Here is a tiny trained network, its code and every weight. The questions are about switching its units off for an input and a target symbol, where a switched-off unit gives its printed mean instead of its output.

import numpy as np


def w(rows, s, z=0):
    codes = np.array(rows[::2]) - 128.0
    scale = np.full(codes.shape[1], s)
    scale[-1] = z or s
    return codes * scale


def f(y):
    return y / 2 * (1 + np.tanh(0.7978845608 * (y + 0.044715 * y**3)))


def softmax(a):
    e = np.exp(a - a.max(-1, keepdims=True))
    return e / e.sum(-1, keepdims=True)


def log_softmax(a):
    a = a - a.max(-1, keepdims=True)
    return a - np.log(np.exp(a).sum(-1, keepdims=True))


def net(x, mask):
    ids = ['ΔΘΠγηλμξτ'.index(c) for c in x.split()]
    T = len(ids)
    res = E[ids] + P[:T]
    u = 0
    for l in range(2):
        q, k, v = (res @ M[l].T for M in (Q, K, V))
        z = softmax(np.where(np.tri(T) > 0, q @ k.T / 4**0.5, -1e9)) @ v
        res = res + np.where(mask[u], z, O[l][:, -1]) @ O[l][:, :-1]
        u += 1
        y = f(res @ A[l][:, :-1].T + A[l][:, -1])
        res = res + np.where(mask[u : u + 4], y, B[l][:, -1]) @ B[l][:, :-1]
        u += 4
    return log_softmax(res[-1] @ U[:, :-1].T + U[:, -1])


Q, K, V, O, A, B = {}, {}, {}, {}, {}, {}
E = w([
[131,129,148,140,145],'Δ',
[7,114,152,139,114],'Θ',
[188,67,72,95,74],'Π',
[159,95,153,131,160],'γ',
[111,103,93,200,64],'η',
[167,101,118,137,121],'λ',
[126,128,62,39,114],'μ',
[164,107,102,105,122],'ξ',
[150,65,155,56,131],'τ',
],0.022)
P = w([
[163,84,170,54,31],'0',
[85,243,254,135,88],'1',
[61,11,44,169,105],'2',
[84,146,164,105,128],'3',
[88,41,183,91,180],'4',
[250,110,81,100,126],'5',
],0.009)
Q[0] = w([
[177,254,159,130,144],'L0H1',
[102,64,71,211,203],'L0H1',
[140,85,135,189,115],'L0H1',
[122,116,101,78,180],'L0H1',
],0.0049)
K[0] = w([
[136,154,183,87,35],'L0H1',
[211,163,244,187,177],'L0H1',
[7,3,172,56,155],'L0H1',
[86,199,183,57,124],'L0H1',
],0.0046)
V[0] = w([
[17,75,47,63,116],'L0H1',
[59,154,51,150,46],'L0H1',
[74,205,93,159,227],'L0H1',
[98,1,55,200,107],'L0H1',
],0.0088)
O[0] = w([
[100,211,74,69,180,174],'L0H1',
[177,188,129,76,170,194],'L0H1',
[97,33,72,84,43,10],'L0H1',
[204,132,145,126,255,234],'L0H1',
],0.0092,0.011)
A[0] = w([
[106,118,86,125,1,1],'L0N1',
[107,62,106,96,48,64],'L0N2',
[41,106,184,129,181,153],'L0N3',
[101,196,69,82,12,84],'L0N4',
],0.0072,0.0049)
B[0] = w([
[116,92,138,96,254,115],'L0N1',
[135,150,122,101,149,108],'L0N2',
[226,151,134,154,158,252],'L0N3',
[176,105,27,114,175,128],'L0N4',
],0.0097,0.0021)
Q[1] = w([
[1,56,89,103,126],'L1H1',
[107,21,146,92,125],'L1H1',
[114,95,172,135,87],'L1H1',
[133,74,123,158,168],'L1H1',
],0.0089)
K[1] = w([
[85,171,159,122,100],'L1H1',
[72,209,80,101,114],'L1H1',
[254,26,138,152,140],'L1H1',
[129,180,219,110,99],'L1H1',
],0.0077)
V[1] = w([
[25,209,185,104,73],'L1H1',
[195,89,153,18,43],'L1H1',
[176,171,61,178,75],'L1H1',
[212,98,191,1,125],'L1H1',
],0.0088)
O[1] = w([
[108,245,206,128,103,5],'L1H1',
[18,187,150,188,231,2],'L1H1',
[216,146,58,111,218,122],'L1H1',
[70,64,63,133,151,238],'L1H1',
],0.011,0.0087)
A[1] = w([
[57,254,91,36,122,78],'L1N1',
[174,33,126,116,10,232],'L1N2',
[37,42,128,225,115,86],'L1N3',
[105,60,49,61,142,254],'L1N4',
],0.0072,0.0043)
B[1] = w([
[169,66,201,74,100,136],'L1N1',
[139,154,254,184,88,207],'L1N2',
[98,30,63,112,61,140],'L1N3',
[48,205,127,133,118,254],'L1N4',
],0.0088,0.017)
U = w([
[123,172,186,174,117,254],'Δ',
[173,181,158,94,100,53],'Θ',
[135,118,77,175,218,22],'Π',
[130,65,149,142,103,39],'γ',
[248,104,121,125,165,121],'η',
[151,95,128,171,153,112],'λ',
[118,153,79,69,84,71],'μ',
[125,149,113,167,159,96],'ξ',
[51,70,114,134,152,110],'τ',
],0.011,0.0051)

Each question gives the input, a string of symbols that net reads in full, and the target symbol t.
The units are the heads (4 rows each of Q, K, V and O) and the neurons (one row each of A and B). Each row of codes is followed by its name. A weight is (code - 128) times the scale printed after its matrix; where a second scale follows, it is the last column's (O, A, B and U).
mask holds one flag per unit, layer by layer, with each layer's heads first. A switched-off unit (its flag False) gives its mean, the last column of its rows in O or B, instead of its output. The means were averaged over made-up inputs and are rounded, as every weight is.
A unit's drop is (log p(t) with every unit on - log p(t) with that unit switched off) / (log p(t) with every unit on - log p(t) with every unit switched off).
The circuit of an input: a set's keep is (log p(t) with only the set's units on - log p(t) with every unit switched off) / (log p(t) with every unit on - log p(t) with every unit switched off). Starting from all 10 units, units are removed one at a time, each time the one whose removal leaves the highest keep (on an exact tie, the one counted first), for as long as the keep stays at least 0.8.
units of the circuit, in order: the units of the circuit, biggest drop first
unit that matters most: the unit with the biggest drop
top k neurons: the k neurons with the biggest drops, biggest first
k most important neurons of layer l: the k neurons of layer l with the biggest drops, biggest first
drop when u is switched off: that unit's drop, to one decimal
input τ Π η, target Π: unit that matters most	L0H1
input γ Π Θ Π, target Θ: units of the circuit, in order	L0H1, L1H1
input η γ Θ, target γ: units of the circuit, in order	L0H1, L0N3, L1H1
input Δ Δ ξ, target Δ: units of the circuit, in order	L0H1, L1H1
input η η Θ Δ Δ Δ, target Δ: units of the circuit, in order	L1N2, L0H1, L1H1, L1N4
input λ τ η, target τ: top 2 neurons	L1N3, L0N3
input η η η η τ λ, target τ: top 2 neurons	L1N4, L0N3
input Π γ Δ, target γ: top 2 neurons	L1N3, L1N2
input τ μ Π, target Π: units of the circuit, in order	L0H1, L0N4, L1H1
input γ τ τ, target τ: top 2 neurons	L1N3, L1N2
input η γ η, target γ: top 2 neurons	L1N3, L1N2
input η Δ η, target Δ: units of the circuit, in order	L1N2, L1H1
input η τ Δ λ, target Δ: units of the circuit, in order	L0H1, L1N2, L1H1, L1N4
input η η Θ Θ Θ, target Θ: units of the circuit, in order	L1H1
input Θ Θ τ Π μ, target μ: top 2 neurons	L0N3, L1N2
input η τ η, target τ: units of the circuit, in order	L1H1, L1N3
input Δ γ λ, target γ: 2 most important neurons of layer 1	L1N4, L1N3
input Δ η Π Θ, target Π: top 2 neurons	L0N3, L1N2
input η ξ λ μ λ τ, target τ: units of the circuit, in order	L1H1, L1N4
input η Π Π Δ, target Π: top neuron	L1N4
input η γ τ, target γ: units of the circuit, in order	L0H1, L1N2
input η η τ η Δ η, target Δ: units of the circuit, in order	L1N2, L1N4, L1H1
input η τ η η γ η, target γ: units of the circuit, in order	L1H1, L0N3, L1N2
input γ Δ Θ τ, target Θ: units of the circuit, in order	L0H1, L1H1
input τ τ λ, target τ: top 3 neurons	L1N3, L0N3, L1N2
input η λ τ Π, target τ: top 2 neurons	L1N4, L0N3
input γ Π Π τ Δ, target τ: units of the circuit, in order	L1H1
input ξ γ η τ τ μ, target μ: 2 most important neurons of layer 1	L1N4, L1N2
input η λ η Δ, target η: drop when L0N3 is switched off	0.1
input λ Π λ τ Δ Δ, target Δ: drop when L0H1 is switched off	1.2
